Here is a tiny trained network, its code and every weight. The questions are about switching its units off for an input and a class, where a switched-off unit gives its printed mean instead of its output.

import numpy as np


def w(rows, s, z=0):
    codes = np.array(rows[::2]) - 128.0
    scale = np.full(codes.shape[1], s)
    scale[-1] = z or s
    return codes * scale


def norm(h):
    return h / np.sqrt((h * h).mean(-1, keepdims=True) + 1e-5)


def f(y):
    return np.maximum(y, 0)


def log_softmax(a):
    a = a - a.max(-1, keepdims=True)
    return a - np.log(np.exp(a).sum(-1, keepdims=True))


def net(x, mask):
    res = np.array(x, float).reshape(1, 5) / 4 @ E
    u = 0
    for l in range(3):
        y = f(norm(res) @ A[l][:, :-1].T + A[l][:, -1])
        res = res + np.where(mask[u : u + 7], y, B[l][:, -1]) @ B[l][:, :-1]
        u += 7
    return log_softmax(norm(res)[-1] @ U[:, :-1].T + U[:, -1])


A, B = {}, {}
E = w([
[129,130,129],'x0',
[58,230,128],'x1',
[3,69,131],'x2',
[137,185,226],'x3',
[127,128,129],'x4',
],0.013)
A[0] = w([
[37,63,171,184],'L0N0',
[96,89,250,2],'L0N1',
[173,63,227,118],'L0N2',
[156,94,112,40],'L0N3',
[14,129,161,85],'L0N4',
[126,165,25,219],'L0N5',
[139,150,227,174],'L0N6',
],0.021,0.0062)
B[0] = w([
[112,35,124,250],'L0N0',
[118,117,252,174],'L0N1',
[181,94,193,201],'L0N2',
[146,91,146,151],'L0N3',
[214,158,179,219],'L0N4',
[210,167,86,229],'L0N5',
[37,169,133,210],'L0N6',
],0.037,0.011)
A[1] = w([
[62,4,117,88],'L1N0',
[181,43,75,188],'L1N1',
[174,110,103,97],'L1N2',
[184,123,108,2],'L1N3',
[127,144,80,51],'L1N4',
[134,99,168,174],'L1N5',
[105,105,240,109],'L1N6',
],0.026,0.0034)
B[1] = w([
[3,178,123,188],'L1N0',
[39,145,200,249],'L1N1',
[132,55,147,191],'L1N2',
[150,67,184,184],'L1N3',
[137,108,77,142],'L1N4',
[172,92,107,195],'L1N5',
[189,130,19,239],'L1N6',
],0.034,0.015)
A[2] = w([
[113,117,80,29],'L2N0',
[46,102,63,3],'L2N1',
[60,252,145,156],'L2N2',
[138,174,204,69],'L2N3',
[201,140,42,108],'L2N4',
[100,119,47,70],'L2N5',
[80,104,72,79],'L2N6',
],0.023,0.0048)
B[2] = w([
[145,119,172,130],'L2N0',
[131,226,117,160],'L2N1',
[3,93,134,228],'L2N2',
[106,9,63,164],'L2N3',
[138,206,49,254],'L2N4',
[141,142,173,143],'L2N5',
[122,206,152,148],'L2N6',
],0.035,0.0087)
U = w([
[163,32,200,80],'0',
[196,167,49,79],'1',
[2,133,134,254],'2',
],0.017,0.00062)

Each question gives the input, the list of numbers given to net, and the class t.
The units are the neurons (one row each of A and B). Each row of codes is followed by its name. A weight is (code - 128) times the scale printed after its matrix; where a second scale follows, it is the last column's (A, B and U).
mask holds one flag per neuron, layer by layer. A switched-off neuron (its flag False) gives its mean, the last column of its row in B, instead of its output. The means were averaged over made-up inputs and are rounded, as every weight is.
A unit's drop is (log p(t) with every unit on - log p(t) with that unit switched off) / (log p(t) with every unit on - log p(t) with every unit switched off).
most important unit: the unit with the biggest drop
top k neurons: the k neurons with the biggest drops, biggest first
k most important neurons of layer l: the k neurons of layer l with the biggest drops, biggest first
drop when u is switched off: that unit's drop, to one decimal
input [-6,6,-3,-2,6], class 1: most important unit -> L0N0
input [3,7,6,7,-4], class 1: top 2 neurons -> L1N6, L0N4
input [-4,-2,-1,6,5], class 1: top 2 neurons -> L1N6, L0N2
input [5,1,-8,6,2], class 2: top 2 neurons -> L0N6, L0N0
input [0,1,6,-4,-3], class 0: 3 most important neurons of layer 0 -> L0N4, L0N6, L0N5
input [-6,0,-2,-8,4], class 0: 4 most important neurons of layer 0 -> L0N6, L0N3, L0N4, L0N5
input [-3,1,4,-4,-7], class 0: top 3 neurons -> L0N4, L0N5, L0N6
input [3,0,6,6,-5], class 0: top 4 neurons -> L0N4, L0N1, L0N0, L0N5
input [-1,1,-7,5,-4], class 2: 3 most important neurons of layer 0 -> L0N6, L0N1, L0N4
input [0,-2,7,5,-4], class 0: top 2 neurons -> L0N4, L0N0
input [-2,-1,7,4,5], class 0: 2 most important neurons of layer 0 -> L0N4, L0N0
input [-4,0,0,-8,-6], class 0: top 3 neurons -> L1N6, L0N5, L1N1
input [-3,-3,0,6,1], class 1: top 2 neurons -> L1N6, L0N2
input [-2,7,2,-1,-3], class 0: most important unit -> L1N6
input [5,8,7,8,3], class 1: top 2 neurons -> L1N6, L0N4
input [3,3,1,-2,-6], class 0: drop when L0N1 is switched off -> 0.0
input [-4,7,-7,-4,5], class 1: drop when L0N0 is switched off -> 1.0
input [5,5,4,5,6], class 1: drop when L0N4 is switched off -> 0.2
input [-5,-2,-6,1,6], class 1: drop when L0N0 is switched off -> 0.2
